Moves between elements:
~: nid->rep, kuz->sem, rep->dar, tor->dod, ris->vib, mep->gul, tik->vol, nad->rut, bes->nuf, vak->gis, vib->fon, nov->ris, kem->ved, puv->kem, pog->lir, vam->vug, vol->rog, sem->tiv, nef->vak, far->tik, gis->daf, laz->puv, til->vav, lir->mep, rut->tam, riz->nid, fol->nad, vug->tor, vav->bes, tiv->gop
%: nid->lir, gop->rog, tam->dod, kuz->far, dar->gul, rep->mep, tor->gis, ris->vav, mep->tiv, nuf->tam, tik->puv, nad->vug, bes->rut, vak->ris, vib->bes, nov->til, kem->rep, puv->nid, pog->kuz, daf->fon, vam->nef, ved->dar, vol->kem, sem->tik, gul->gop, nef->nov, far->laz, gis->vib, laz->riz, til->fol, dod->daf, fon->nuf, lir->sem, rut->tor, riz->pog, fol->vam, vug->vak, vav->nad, tiv->vol, rog->ved
@: nid->riz, gop->tiv, tam->rut, dar->rep, rep->nid, tor->vug, ris->nov, mep->lir, nuf->bes, tik->far, nad->fol, bes->vav, vak->nef, vib->ris, kem->puv, puv->laz, daf->gis, ved->kem, vol->tik, sem->kuz, gul->mep, gis->vak, dod->tor, fon->vib, lir->pog, rut->nad, vug->vam, vav->til, tiv->sem, rog->vol
+: nid->vak, gop->nuf, tam->rog, kuz->til, dar->daf, rep->gis, tor->kem, ris->lir, mep->vib, nuf->gop, tik->nad, nad->tik, bes->tiv, vak->nid, vib->mep, nov->pog, kem->tor, puv->vug, pog->nov, daf->dar, vam->laz, ved->dod, vol->rut, sem->vav, gul->fon, nef->riz, far->fol, gis->rep, laz->vam, til->kuz, dod->ved, fon->gul, lir->ris, rut->vol, riz->nef, fol->far, vug->puv, vav->sem, tiv->bes, rog->tam
*: nid->puv, gop->gul, tam->nuf, kuz->pog, dar->ved, rep->kem, tor->rut, ris->vak, mep->rep, nuf->fon, tik->sem, nad->vav, bes->vib, vak->vug, vib->gis, nov->nef, kem->vol, puv->tik, pog->riz, daf->dod, vam->fol, ved->rog, vol->tiv, sem->lir, gul->dar, nef->vam, far->kuz, gis->tor, laz->far, til->nov, dod->tam, fon->daf, lir->nid, rut->bes, riz->laz, fol->til, vug->nad, vav->ris, tiv->mep, rog->gop

The rows follow the links: the fewer symbols apart two elements are, the more alike their rows tend to be.

Each row is also shifted at random along 7 hidden directions that mean nothing.

Rows with their elements:
+30 -13 -40 +71 -17 +41 +34 +23 +37 -26 +43 -13 -39 -15 -12 +26 +0 +10 -3 +3 -60 +16 -3 -28 -47 -5 | vug
-37 -24 +57 -4 +30 +8 -31 -61 0 +9 +38 -22 -8 +9 -41 -2 +67 -52 +21 -43 -68 +58 +12 +32 +45 +30 | rog
+71 +5 +3 -24 +6 -8 +6 -12 -14 +63 -14 +24 -2 +11 +3 -13 +77 -24 +49 -13 +27 +26 -72 +56 +14 +53 | vol
+1 -15 +7 -45 +45 -36 -22 -23 +20 -49 -29 -21 -6 +8 -26 -42 -6 -3 -35 -4 -116 -67 +32 -43 +55 -43 | pog
+9 -59 -5 +0 -60 -3 +39 -2 +40 -82 -54 -63 +64 -14 +19 -13 -11 -8 +22 +31 -19 +34 -8 -64 -18 -41 | nef
-91 +29 +31 -29 -22 +38 -21 +0 -13 +47 +16 +30 +16 +28 +24 +17 +62 -6 -63 -26 -57 +23 +61 +6 +2 +47 | bes
-13 -30 +31 +16 -38 +17 +42 +30 -18 +38 -79 -19 -14 -60 -65 +15 +43 -13 -27 -25 -4 -13 +16 -14 +10 -33 | fol
+42 -8 -91 -4 -76 -54 +49 +37 -4 +27 -36 -34 +22 +12 +5 -7 -48 -52 -27 -46 +39 -18 +13 +8 -17 -8 | vav
-4 +48 +5 +34 +15 -14 +21 -30 -24 +43 +82 +35 +27 +28 +45 -22 +43 +46 +26 +37 -39 -32 +26 +3 -30 -3 | fon
+31 +34 +2 +32 +57 -21 -42 -41 +18 +20 +27 +66 -11 +34 +34 -55 +18 +47 +69 +60 -1 -70 -32 +19 -19 -13 | dar
-23 +39 -22 +4 +29 -45 -40 -15 -32 +23 +2 +0 -14 +22 -12 -17 -64 -13 -2 -28 +45 -27 +31 +48 +41 +24 | gop
+34 -8 -46 -80 +2 -22 -9 +1 +22 -42 -31 -15 +43 +18 +59 +24 -16 -11 -1 +5 +43 +39 -47 +30 +35 +75 | sem
+7 -7 -23 +3 +78 -40 +5 +45 -18 +22 -6 +49 -70 -32 -39 +5 +1 +20 -46 -5 -63 -70 +17 +12 +36 -16 | far
-66 -23 -43 +83 -65 +25 -51 +31 +78 -63 -85 +27 -2 +13 -75 +31 -60 +38 -26 -2 +3 -65 +47 -64 -8 +6 | nad
-26 +15 +17 -75 +26 -18 -86 -41 +15 -29 +12 +33 +17 +58 +41 -30 -14 +2 +4 -3 -18 -42 +7 -15 +31 +20 | mep
-23 -14 +40 +14 +42 +45 -49 +13 +34 -40 -8 +41 -40 -26 -21 +30 +2 +35 -3 +18 +6 -2 -36 -25 +4 +17 | puv
-8 -24 +53 -24 +41 +50 -31 -17 -31 +35 +33 +26 -63 -13 -13 -5 +38 -45 +3 -20 -8 +55 -18 +33 +5 +23 | kem
+12 -27 +89 -56 +3 +38 -43 -28 +19 -41 +1 -16 -17 +22 -15 -17 +38 -11 +18 +20 -39 +4 -41 -55 +18 -5 | nid
+71 -15 -48 +3 -12 -63 +26 +15 +1 -8 -68 -25 -15 -14 -69 -24 -40 -30 +9 -20 +3 -96 -39 -8 +60 -52 | kuz

Complete each set of four: the symbols that take the first to the second take the third to the fourth, perhaps in another order.
Answer with the element's name.
-7 -21 -67 +49 +45 +3 +11 +26 +62 -75 +13 +48 +11 -25 +51 +40 -1 +86 +3 +69 -38 -8 -2 -22 -37 +16
to +17 +8 -70 -50 +71 -42 +18 +51 -33 -11 +4 -3 -21 -30 +2 +37 -56 +8 -64 -29 +26 +5 +15 +46 +35 +7
as +94 -11 +4 -43 +41 -6 +67 +24 -49 +45 0 -10 -32 -58 +6 -9 +16 +15 -5 +23 +32 -2 -60 +12 -8 -56
to fol

+36 -11 +23 -1 +20 +2 -26 -23 -12 -6 -5 -15 -85 +0 -85 -37 -16 -98 +9 -56 -50 -1 -7 +22 +19 -34
to -15 +2 +42 +15 -24 +34 +16 -33 -23 +29 +26 -36 +21 -3 +12 -14 +13 -28 +24 -5 +28 +37 +18 -8 -39 -27
as +12 +28 +79 -64 +21 +22 -22 +10 -30 +42 +7 +26 -2 +1 +13 +17 +40 +41 -24 +4 +29 -15 -47 -20 +31 +9
to bes

-53 -7 +34 -19 -8 +70 -21 +26 +12 -25 -6 +22 +28 -5 +68 +10 +21 +47 -32 +27 +2 +15 +32 -51 -48 +4
to -11 -45 -16 -8 -12 +9 +20 +29 -3 -27 -50 -21 -7 -47 -3 +10 -7 -2 -31 -19 -5 +42 +19 -11 -19 -27
as +32 -23 -19 +27 -69 -2 +3 -25 +72 -11 -60 +39 +57 +65 +52 -32 +107 -2 +68 +4 -39 -21 -31 -3 -35 +49
to vav

-5 +33 -41 +57 +13 -43 +12 -34 +18 +21 +69 +32 +22 +50 +1 -12 +16 +18 +23 +3 -65 -45 +44 +21 -1 +6
to +36 +45 +27 +55 -67 -8 +61 +38 -32 +113 -49 +29 -1 -12 -61 +8 +36 +17 -20 -21 +41 -92 -11 -11 -15 -41
as -4 -24 -29 +77 -44 +25 -2 +9 +17 -5 -20 -19 -53 -4 -76 -25 -68 -54 +11 -36 -5 -24 +37 -15 -65 -49
to vam

-29 +17 +8 -9 +34 +40 -70 -11 +1 -69 +39 -3 -28 +2 -1 +4 -85 +0 -7 +16 +38 +28 -3 -17 +6 +12
to +0 +8 -57 -46 -8 -22 -48 +23 -2 -28 -55 -7 -8 +13 -14 +33 -94 -7 -45 -14 +59 -45 -2 +7 +39 +30
as +46 +25 -16 +43 -39 +23 +38 +29 -47 +45 +18 -13 -23 -22 +19 -30 -42 -24 +3 +5 +76 -1 -9 +0 -76 -39
to vav

-40 -6 -37 +23 +7 +2 +15 -17 -21 +16 +25 +3 +22 +0 +25 +20 +3 -16 +6 -31 +31 +78 +39 +58 -28 +46
to +63 +45 -6 +77 -74 -21 +70 +5 -6 +79 +22 +2 +13 +30 -21 +14 +44 +25 +27 +1 +16 -63 -30 -15 -25 +4
as +52 +4 -5 -33 -44 -41 +62 +11 -13 +4 -6 -23 +22 +13 +34 -39 +1 -50 -26 -20 -31 -24 0 -18 -31 -29
to nef

-1 +25 +45 +49 +25 +23 -32 -37 +5 +6 +79 +7 -15 +3 -39 +11 +4 +47 +57 +41 +4 -8 -31 -8 +4 -13
to +20 +16 +4 +16 -4 +3 -26 +4 +10 +41 -23 +51 -21 -3 -44 +29 -1 +35 +32 +2 +90 -31 -66 +31 +20 +37
as -45 +1 +38 +46 +4 +26 -21 -23 +2 +34 +14 +50 +8 +14 +23 -29 +51 +24 +37 +23 0 0 +6 +16 -36 +6
to bes

-42 -20 -20 +47 -39 +34 -13 +30 +62 -17 -37 +35 +0 +14 -28 +30 +24 +28 -18 +2 -32 -30 +44 -41 -8 +27
to +7 -48 -44 -66 +46 -41 -26 +1 +57 -47 -84 +67 +25 +21 +67 -39 +65 +24 +22 +19 -42 -29 -15 +12 +38 +21
as +28 +26 -17 +14 -56 -9 +18 -12 +11 +3 +17 -22 +46 +38 +43 -32 -2 -11 +18 +11 -6 -39 +1 -18 -43 -14
to lir

+24 -6 -70 +17 -4 -29 +31 -5 +30 +10 +34 +13 -4 +32 +39 -16 +56 -52 +10 -39 -90 +30 +20 +40 -19 +35
to -21 -5 -46 +6 +6 -25 -6 -21 -6 +40 -30 +61 +6 +16 +35 -57 +29 -38 +18 -29 -5 -15 +38 +65 -22 +12
as +89 +38 +22 +15 -15 -28 +37 -9 -38 +58 +45 -61 -42 +12 -111 +49 -32 -49 +15 -42 +15 -14 -50 +10 +57 +5
to gop

+14 -45 +14 -17 -8 +12 -72 -44 +63 -55 -59 +18 +8 +27 +24 -36 +21 -24 +73 +1 +6 +9 -49 +9 +2 +38
to -25 -25 +2 -22 -5 +33 +34 +21 -7 -44 -17 -31 +21 -47 +35 +14 +0 +12 -40 +22 +19 +48 +14 -25 -24 -17
as -43 +21 +47 -36 +27 +2 -67 -47 +8 -1 -3 +55 +56 +38 +67 -15 +13 +50 +33 +39 +46 -11 -2 +29 +15 +33
to vav

-69 -43 +11 +55 -13 +31 -4 +40 +33 -52 -28 -11 -23 -57 -67 +28 -27 +20 -35 -2 -43 -15 +51 -59 -9 -40
to -8 -24 +29 +64 -150 -2 +34 -34 +40 -47 -31 -161 +53 +36 -106 +34 -35 -98 +17 -51 -32 +27 +22 -73 +10 -4
as -19 -4 -20 -26 -18 -8 +43 +33 -31 +9 -43 -46 +43 -35 +14 +40 -1 -4 -58 -16 +39 +42 +27 -2 +22 +4
to gis

+22 -43 -71 -16 +30 -23 -69 +17 +64 -85 -55 +38 -38 +8 +7 -42 -60 -29 +23 -20 -18 -37 -21 +5 +3 -5
to -5 +4 -7 -60 +6 -17 -20 -8 -11 -6 +4 -11 +15 +28 +15 +22 -27 -17 -10 -28 +50 +41 -17 +39 +38 +67
as +56 -40 +27 -12 -50 -1 +15 +2 -7 +50 -111 +1 -14 -3 -59 -23 +31 -27 +28 -29 +46 -42 -76 +3 +35 -6
to mep

-10 -10 -21 +12 +25 +15 -65 -3 +24 -44 -14 +44 -38 +12 -2 +16 -42 +17 +35 +17 +41 +13 -20 +8 -4 +33
to -4 +9 +14 -3 -1 +45 -1 +3 -5 +3 +41 +14 +19 +16 +81 -13 +31 +27 +27 +37 +18 +36 -5 -9 -64 +16
as -29 -3 -6 +46 +34 +14 -62 -17 -13 -13 +1 +29 -43 -28 -37 -5 -66 0 +23 -15 +47 -3 +8 +16 +7 -8
to daf

-20 +1 -37 +51 -27 +32 +4 +11 +23 -18 +31 +20 -19 -6 +24 +13 -12 +5 +7 -5 +6 +34 +15 +2 -69 +19
to -75 +38 +36 -14 -27 +22 -34 +4 +4 +69 -37 +78 +55 +37 +69 -10 +71 +28 -26 -1 +7 -26 +38 +16 -18 +47
as +51 +15 +75 -20 -23 +16 +96 +12 -52 +90 +25 -21 +33 -41 +5 +15 +114 +40 -3 +33 -17 -7 -28 -27 -7 -41
to vam

+61 +15 -45 -3 -43 -19 +99 +16 -4 +0 +74 -70 +53 +24 +47 +64 +47 -5 -6 -2 -46 +79 -23 +4 -22 +57
to +19 +29 +12 -32 +14 -12 -9 +34 -26 +58 -20 +48 -9 +7 +1 +33 +24 +45 -34 +13 +54 -43 -40 +29 +35 +34
as -9 -31 +82 +12 +20 +54 +3 +1 +1 +2 +8 -11 -29 -73 -78 +66 +62 +66 -3 +20 -3 +15 -46 -40 +34 -5
to vam

-38 -2 +35 +34 -87 -8 -5 -43 -4 +61 -90 +14 +55 +26 -12 -44 +28 -26 +41 -26 +46 -50 +19 +4 -6 -16
to +24 +17 -15 -35 -14 -16 -25 -4 -23 +15 +9 -33 0 +21 -29 +38 -60 -24 -23 -27 +60 +15 -9 +20 +43 +48
as +30 +33 +22 +2 -30 +18 +71 +11 +25 -19 +99 -64 +44 +21 +35 +50 +48 +31 -5 +26 -64 +47 -19 -53 -16 +35
to pog

